Here is a tiny trained network, its code and every weight. The questions are about switching its units off for an input and a class, where a switched-off unit gives its printed mean instead of its output.

import numpy as np


def w(rows, s, z=0):
    codes = np.array(rows[::2]) - 128.0
    scale = np.full(codes.shape[1], s)
    scale[-1] = z or s
    return codes * scale


def f(y):
    return np.maximum(y, 0)


def log_softmax(a):
    a = a - a.max(-1, keepdims=True)
    return a - np.log(np.exp(a).sum(-1, keepdims=True))


def net(x, mask):
    res = np.array(x, float).reshape(1, 3) / 4 @ E
    y = f(res @ A[0][:, :-1].T + A[0][:, -1])
    res = res + np.where(mask, y, B[0][:, -1]) @ B[0][:, :-1]
    return log_softmax(res[-1] @ U[:, :-1].T + U[:, -1])


A, B = {}, {}
E = w([
[222,88,125,245,44],'x0',
[193,51,230,184,225],'x1',
[57,106,200,179,107],'x2',
],0.011)
A[0] = w([
[20,100,203,94,119,255],'n1',
[121,130,128,56,235,153],'n2',
[167,175,155,135,184,224],'n3',
[152,146,56,173,81,164],'n4',
[140,162,210,130,239,126],'n5',
[144,194,54,102,155,220],'n6',
[146,182,65,51,106,206],'n7',
[247,77,160,207,157,205],'n8',
[67,118,71,153,68,189],'n9',
],0.012,0.0059)
B[0] = w([
[186,182,249,160,231,214],'n1',
[34,62,237,57,124,208],'n2',
[186,38,160,127,117,175],'n3',
[86,193,63,203,169,190],'n4',
[182,2,180,96,159,200],'n5',
[67,186,85,67,24,200],'n6',
[22,173,85,66,83,217],'n7',
[239,14,41,115,22,251],'n8',
[73,215,157,204,172,197],'n9',
],0.0091,0.018)
U = w([
[98,174,86,200,69,26],'0',
[113,145,206,199,166,246],'1',
[180,48,89,175,85,80],'2',
[80,92,205,79,190,3],'3',
[8,211,80,22,106,112],'4',
],0.013,0.0057)

Each question gives the input, the list of numbers given to net, and the class t.
The units are the neurons (one row each of A and B). Each row of codes is followed by its name. A weight is (code - 128) times the scale printed after its matrix; where a second scale follows, it is the last column's (A, B and U).
mask holds one flag per neuron, in row order. A switched-off neuron (its flag False) gives its mean, the last column of its row in B, instead of its output. The means were averaged over made-up inputs and are rounded, as every weight is.
A unit's drop is (log p(t) with every unit on - log p(t) with that unit switched off) / (log p(t) with every unit on - log p(t) with every unit switched off).
The circuit of an input: a set's keep is (log p(t) with only the set's units on - log p(t) with every unit switched off) / (log p(t) with every unit on - log p(t) with every unit switched off). Starting from all 9 units, units are removed one at a time, each time the one whose removal leaves the highest keep (on an exact tie, the one counted first), for as long as the keep stays at least 0.8.
circuit, biggest first: the units of the circuit, biggest drop first
top k neurons: the k neurons with the biggest drops, biggest first
drop of u: that unit's drop, to one decimal
input [7,-2,-3], class 0: circuit, biggest first : (n4)
input [-3,2,8], class 1: top 3 neurons : (n1, n7, n2)
input [-2,2,-6], class 4: top 3 neurons : (n1, n6, n7)
input [-1,2,6], class 1: circuit, biggest first : (n2, n1)
input [-1,1,-3], class 4: top 3 neurons : (n8, n1, n5)
input [-1,5,7], class 2: top 3 neurons : (n8, n2, n9)
input [4,-2,5], class 1: top 3 neurons : (n6, n7, n8)
input [-4,-2,3], class 3: top 2 neurons : (n1, n4)
input [2,6,8], class 2: drop of n8 : 0.2
input [0,7,0], class 2: drop of n4 : 0.0
input [-5,-1,2], class 3: drop of n1 : 0.4
